Below is a small trained network, with its code and all its weights. Each question gives an input and a class and asks what happens when units are switched off, that is, made to give their printed mean instead of their output.

import numpy as np


def w(rows, s, z=0):
    codes = np.array(rows[::2]) - 128.0
    scale = np.full(codes.shape[1], s)
    scale[-1] = z or s
    return codes * scale


def norm(h):
    return h / np.sqrt((h * h).mean(-1, keepdims=True) + 1e-5)


def f(y):
    return y / 2 * (1 + np.tanh(0.7978845608 * (y + 0.044715 * y**3)))


def log_softmax(a):
    a = a - a.max(-1, keepdims=True)
    return a - np.log(np.exp(a).sum(-1, keepdims=True))


def net(x, mask):
    res = np.array(x, float).reshape(1, 5) / 4 @ E
    u = 0
    for l in range(4):
        y = f(norm(res) @ A[l][:, :-1].T + A[l][:, -1])
        res = res + np.where(mask[u : u + 8], y, B[l][:, -1]) @ B[l][:, :-1]
        u += 8
    return log_softmax(norm(res)[-1] @ U[:, :-1].T + U[:, -1])


A, B = {}, {}
E = w([
[115,127,135,137,123,129,127,117],'x0',
[148,134,182,225,20,88,219,223],'x1',
[247,127,72,69,57,146,196,48],'x2',
[163,193,52,108,251,253,191,196],'x3',
[182,164,78,36,156,115,130,239],'x4',
],0.0056)
A[0] = w([
[42,74,128,124,175,188,113,182,40],'0.n1',
[57,212,112,109,51,96,70,88,1],'0.n2',
[154,78,232,146,50,121,78,179,142],'0.n3',
[120,103,112,171,139,92,96,129,21],'0.n4',
[184,148,154,37,75,123,124,77,86],'0.n5',
[57,25,75,111,116,152,1,185,74],'0.n6',
[127,131,77,70,60,205,77,67,15],'0.n7',
[105,61,128,28,138,89,104,91,142],'0.n8',
],0.0072,0.00099)
B[0] = w([
[152,36,87,153,189,233,161,158,228],'0.n1',
[99,120,106,89,200,68,255,136,176],'0.n2',
[141,201,141,56,151,107,53,167,255],'0.n3',
[61,118,55,103,169,197,163,131,138],'0.n4',
[80,111,177,116,136,102,188,134,219],'0.n5',
[174,178,10,138,93,11,131,87,250],'0.n6',
[116,187,235,142,133,125,150,166,222],'0.n7',
[74,7,130,101,18,250,110,162,241],'0.n8',
],0.0059,0.0033)
A[1] = w([
[144,104,148,247,91,183,203,200,156],'1.n1',
[68,190,103,77,149,161,145,88,6],'1.n2',
[89,115,141,105,121,143,2,138,128],'1.n3',
[202,109,107,85,192,118,111,223,202],'1.n4',
[103,92,59,197,94,92,104,81,234],'1.n5',
[138,149,149,194,215,77,111,151,160],'1.n6',
[61,81,114,93,101,124,139,66,113],'1.n7',
[84,165,70,83,42,112,37,104,156],'1.n8',
],0.0062,0.0018)
B[1] = w([
[148,160,105,90,132,201,125,250,216],'1.n1',
[205,235,119,121,177,103,135,98,143],'1.n2',
[137,151,121,160,95,104,105,201,179],'1.n3',
[83,114,165,195,97,156,110,98,252],'1.n4',
[100,157,86,49,129,54,201,254,177],'1.n5',
[187,88,228,83,64,104,18,226,167],'1.n6',
[183,70,25,91,95,181,83,185,189],'1.n7',
[102,128,104,171,72,64,191,166,201],'1.n8',
],0.0052,0.004)
A[2] = w([
[191,135,162,131,102,41,91,132,126],'2.n1',
[100,42,163,76,186,78,128,55,127],'2.n2',
[70,116,140,194,119,182,58,147,122],'2.n3',
[79,111,25,147,169,95,120,119,102],'2.n4',
[127,110,100,159,223,160,56,92,101],'2.n5',
[110,109,108,201,90,77,1,141,105],'2.n6',
[214,181,152,47,197,56,69,141,254],'2.n7',
[206,161,169,116,132,188,120,70,115],'2.n8',
],0.0076,0.0027)
B[2] = w([
[108,199,207,204,174,115,167,108,202],'2.n1',
[124,88,135,87,88,143,189,222,171],'2.n2',
[147,129,128,143,168,168,83,150,204],'2.n3',
[201,161,64,132,141,54,96,88,219],'2.n4',
[163,136,134,183,118,114,155,45,236],'2.n5',
[31,151,113,101,124,95,161,128,253],'2.n6',
[57,96,163,169,106,134,98,28,234],'2.n7',
[1,188,60,64,127,88,151,113,229],'2.n8',
],0.0072,0.003)
A[3] = w([
[85,163,103,42,138,102,116,70,249],'3.n1',
[170,117,173,165,75,72,183,106,127],'3.n2',
[152,148,99,126,65,183,176,158,73],'3.n3',
[111,73,167,70,72,85,162,100,62],'3.n4',
[120,90,125,112,158,34,97,65,93],'3.n5',
[254,91,140,219,217,109,98,63,67],'3.n6',
[107,212,57,114,138,110,152,152,229],'3.n7',
[185,143,99,174,104,146,234,123,123],'3.n8',
],0.0086,0.0015)
B[3] = w([
[110,113,154,155,144,170,175,134,253],'3.n1',
[164,182,123,75,254,165,103,43,179],'3.n2',
[99,34,95,86,132,93,97,146,189],'3.n3',
[201,111,146,161,117,183,48,112,218],'3.n4',
[128,109,124,88,121,121,201,231,181],'3.n5',
[180,161,74,179,93,84,33,84,181],'3.n6',
[134,118,91,162,95,89,161,108,247],'3.n7',
[146,154,139,97,97,21,125,150,176],'3.n8',
],0.0095,0.005)
U = w([
[106,106,31,91,76,51,191,191,255],'0',
[190,181,35,196,157,138,51,98,103],'1',
[175,44,140,65,75,195,89,110,157],'2',
[68,161,69,113,137,217,228,72,3],'3',
[57,185,186,193,129,72,106,171,33],'4',
[152,121,122,161,167,216,118,247,108],'5',
[200,209,182,80,170,115,106,65,77],'6',
],0.015,0.0017)

Each question gives the input, the list of numbers given to net, and the class t.
The units are the neurons (one row each of A and B). Each row of codes is followed by its name. A weight is (code - 128) times the scale printed after its matrix; where a second scale follows, it is the last column's (A, B and U).
mask holds one flag per neuron, layer by layer. A switched-off neuron (its flag False) gives its mean, the last column of its row in B, instead of its output. The means were averaged over made-up inputs and are rounded, as every weight is.
A unit's drop is (log p(t) with every unit on - log p(t) with that unit switched off) / (log p(t) with every unit on - log p(t) with every unit switched off).
The circuit of an input: a set's keep is (log p(t) with only the set's units on - log p(t) with every unit switched off) / (log p(t) with every unit on - log p(t) with every unit switched off). Starting from the 12 units with the biggest drops (on a tie, the unit counted first), units are removed one at a time, each time the one whose removal leaves the highest keep (on an exact tie, the one counted first), for as long as the keep stays at least 0.8.
circuit, biggest first: the units of the circuit, biggest drop first
unit that matters most: the unit with the biggest drop
k most important neurons: the k neurons with the biggest drops, biggest first
top k neurons in layer l: the k neurons of layer l with the biggest drops, biggest first
drop when u is switched off: that unit's drop, to one decimal
input [1,-5,-4,1,6], class 1: 2 most important neurons -> 0.n1, 3.n6
input [3,1,7,0,3], class 6: 2 most important neurons -> 0.n1, 0.n5
input [7,5,1,7,-7], class 0: circuit, biggest first -> 3.n8
input [-3,5,0,2,6], class 5: 3 most important neurons -> 0.n6, 2.n8, 1.n4
input [-3,0,-8,-4,0], class 0: circuit, biggest first -> 0.n6, 3.n5
input [-3,0,8,1,-1], class 3: circuit, biggest first -> 2.n8, 3.n1
input [-7,2,0,-1,-3], class 4: 2 most important neurons -> 0.n3, 2.n6
input [3,1,2,-5,1], class 6: 3 most important neurons -> 0.n3, 3.n2, 2.n1
input [5,3,1,-3,5], class 6: circuit, biggest first -> 3.n2, 2.n8
input [-7,0,-2,5,0], class 1: 4 most important neurons -> 3.n6, 0.n8, 2.n5, 0.n7
input [-6,1,6,-2,-2], class 6: top 2 neurons in layer 3 -> 3.n2, 3.n8
input [5,0,3,-7,3], class 2: 2 most important neurons -> 0.n8, 3.n4
input [-6,-3,0,-6,-2], class 0: 2 most important neurons -> 0.n6, 1.n8
input [8,4,1,8,7], class 0: 2 most important neurons -> 3.n8, 3.n3
input [-5,0,3,3,5], class 3: unit that matters most -> 2.n8
input [0,-7,4,0,-3], class 2: 3 most important neurons -> 0.n8, 2.n2, 3.n4
input [-4,7,-7,1,0], class 5: 2 most important neurons -> 1.n1, 0.n1
input [3,2,1,-6,-1], class 6: 3 most important neurons -> 3.n2, 0.n2, 2.n8
input [-1,-8,1,4,4], class 3: 2 most important neurons -> 2.n8, 0.n7
input [-1,8,1,-8,-1], class 6: circuit, biggest first -> 3.n2
input [4,-4,5,0,-3], class 2: top 2 neurons in layer 0 -> 0.n8, 0.n5
input [5,-6,-1,-6,0], class 0: drop when 0.n6 is switched off -> 0.9
input [3,-1,6,-5,2], class 2: drop when 0.n8 is switched off -> 0.5
input [-3,-7,8,7,7], class 3: drop when 3.n3 is switched off -> 0.0
input [4,-5,0,-4,-6], class 0: top 2 neurons in layer 2 -> 2.n4, 2.n7
